[115 172 105 120 166 135 176 151 179 142 107 126  81 127] = Q_801
[122  93  61 143 132 135 101 129 150 151 145 178  87 111] = Q_724
[135  93 143 132 166 135 176 129 150 156 145 178  87 111] = Q_458
[142  79 134 111 111 109 122 114  84  81 148 163 181 118] = Q_937
q: [172 105 120 166 135 176 151 179 142 107 126] -> Q_801
q: [135  93 143 132 166 135] -> Q_458
q: [115 172 105 120 166 135 176 151 179 142 107 126  81 127] -> Q_801
q: [172 105 120 166 135 176 151 179 142 107 126  81] -> Q_801
q: [176 129 150 156 145] -> Q_458
q: [176 151 179 142 107] -> Q_801
q: [ 79 134 111 111 109 122 114] -> Q_937

[130 129  65 164 127 106 115 146 105 130 122 146 121  96 124 161 150 128
  99] : Q_633
[121  96 124 162 150 142 134 116 161 111  91 122 131 130 122 117 130  91
 107] : Q_883
[149 134 148 121 138 147 135 135 111 120 130 152 129 165 102 139 132 143
  83] : Q_991
[130 129  65 127 127 106 115 146 105 130 122 165 129 152 124 161 150 128
  99] : Q_807
[122 138 114 109 154 121 107  86 103 113 140 133 165 130 168 123 133 135
 155] : Q_216
[155 140 114 127 143  96 118 137 109 143 136 146 111 177 165 118  80 102
 101] : Q_290
[165 129 136  99 124 131 139 134 158 121 113 145 113 164 127 113 124 109
  81] : Q_824
q: [150 142 134 116 161 111  91 122 131 130 122 117] -> Q_883
q: [143  96 118 137 109 143 136] -> Q_290
q: [ 86 103] -> Q_216
q: [129 152 124 161 150] -> Q_807
q: [129 152 124] -> Q_807
q: [107  86 103] -> Q_216
q: [152 129 165] -> Q_991

[135 144 134 115 141 173 129 105 141 133 131 124 114 130 156 121 120 168
  62 162 137]  Q_116
[135 144 134 115 141 173 129 105 141 133 131 124 114 130 156 121 120 138
 112 118 168]  Q_311
[135 144 134 115 141 173 129 105 141 133 131 124 114 130 156 121 120 138
 112 118  87]  Q_776
[134 115 141 173 129 105 141 133 131 124 114 130 156 121 120 120 121 118
 168  62 162]  Q_554
q: [135 144 134 115 141 173 129 105 141 133 131 124 114 130 156 121 120 168
  62 162 137] -> Q_116
q: [135 144 134 115 141 173 129 105 141 133 131 124 114 130 156 121 120 138
 112 118 168] -> Q_311
q: [135 144 134 115 141 173 129 105 141 133 131 124 114 130 156 121 120 138
 112 118  87] -> Q_776

[153  82 105 131 137 157 132  97 151  99 164 157 156 129 143  95  61]  Q_8
[ 97 151 165 125 111 168 153 128 136 139 135 105 126 135 121 124 171]  Q_115
[140 120  97 149 133 135 139 126 153 135 136 168 128 105 139 130 119]  Q_770
[131 126 123 129 128 126 142 131 134 124 126 139 130 128 105 168 125]  Q_454
q: [135 139 126 153 135 136 168 128 105] -> Q_770
q: [168 128 105 139 130] -> Q_770

[132 137 126 134 121 117 137 126 122 115 120 125 128 126 128 126 134 127
 132 120 130 134 132 119 136 129 134 132 130 142 124  95 116 121 125 133
 138 126 125 126 126 124 135] = Q_969
[132 145 112 139 121 124 123 131 146 121 136 122 128 140 126 144 122 125
 133 128 142 113 117 141 131 123 134 138 127 129 126 125 127 127 125 129
 130 131 124 126 127 124 123] = Q_927
[135 108 134 108 105 128 123 131 119 124 118 107 138 162 137 113 146 132
 111 116 108 138 140 110 131 119 111 116 127 139 126 152 127 127 138 129
 132 135 125 118 130 135 140] = Q_951
[130 110 140 133 129 128 123 107 106 121 127 139 128 108 142 111 143 127
 118 110 130 133 117 123 131 131 134 132 130 108 138 125 127 132 124  92
 142 141 129 126 126 124 111] = Q_176
[160 137 142  93 114 128 134 115 121 126 118 151 121 163 113  98 123 124
 132 138 112 134  82 123 128 153 127 132 135 166 125 150 116 108 125 171
 104 126 102 126 126 160 151] = Q_432
[132 137 141 137 112 129  97 156 109 121 101 111 128 126 129 113 104 127
 132  86 147 142 102 109 131 138 136 112 130 148 140  73 127 127 127 129
 184 102 125  94 105 117 172] = Q_726
[132 152 134 128 126 144 133 147 140 121 118 127 128 126 109 142  93 127
 132 155 130 123 117 124 128 131 145 136 130 154 126 125 127 127 125 167
 132  94  98 126 126 124 150] = Q_738
[113 101 123 124 132 138 112 131 121 130 118 136 128 113 135 113 118 127
 132 120 130 134 117 124 125 134 134 123 133 119 141 125 140 136 125 118
 133 123 130 126 126 124 131] = Q_11
q: [113  98 123 124 132 138 112] -> Q_432
q: [123 124 132 138 112 134] -> Q_432

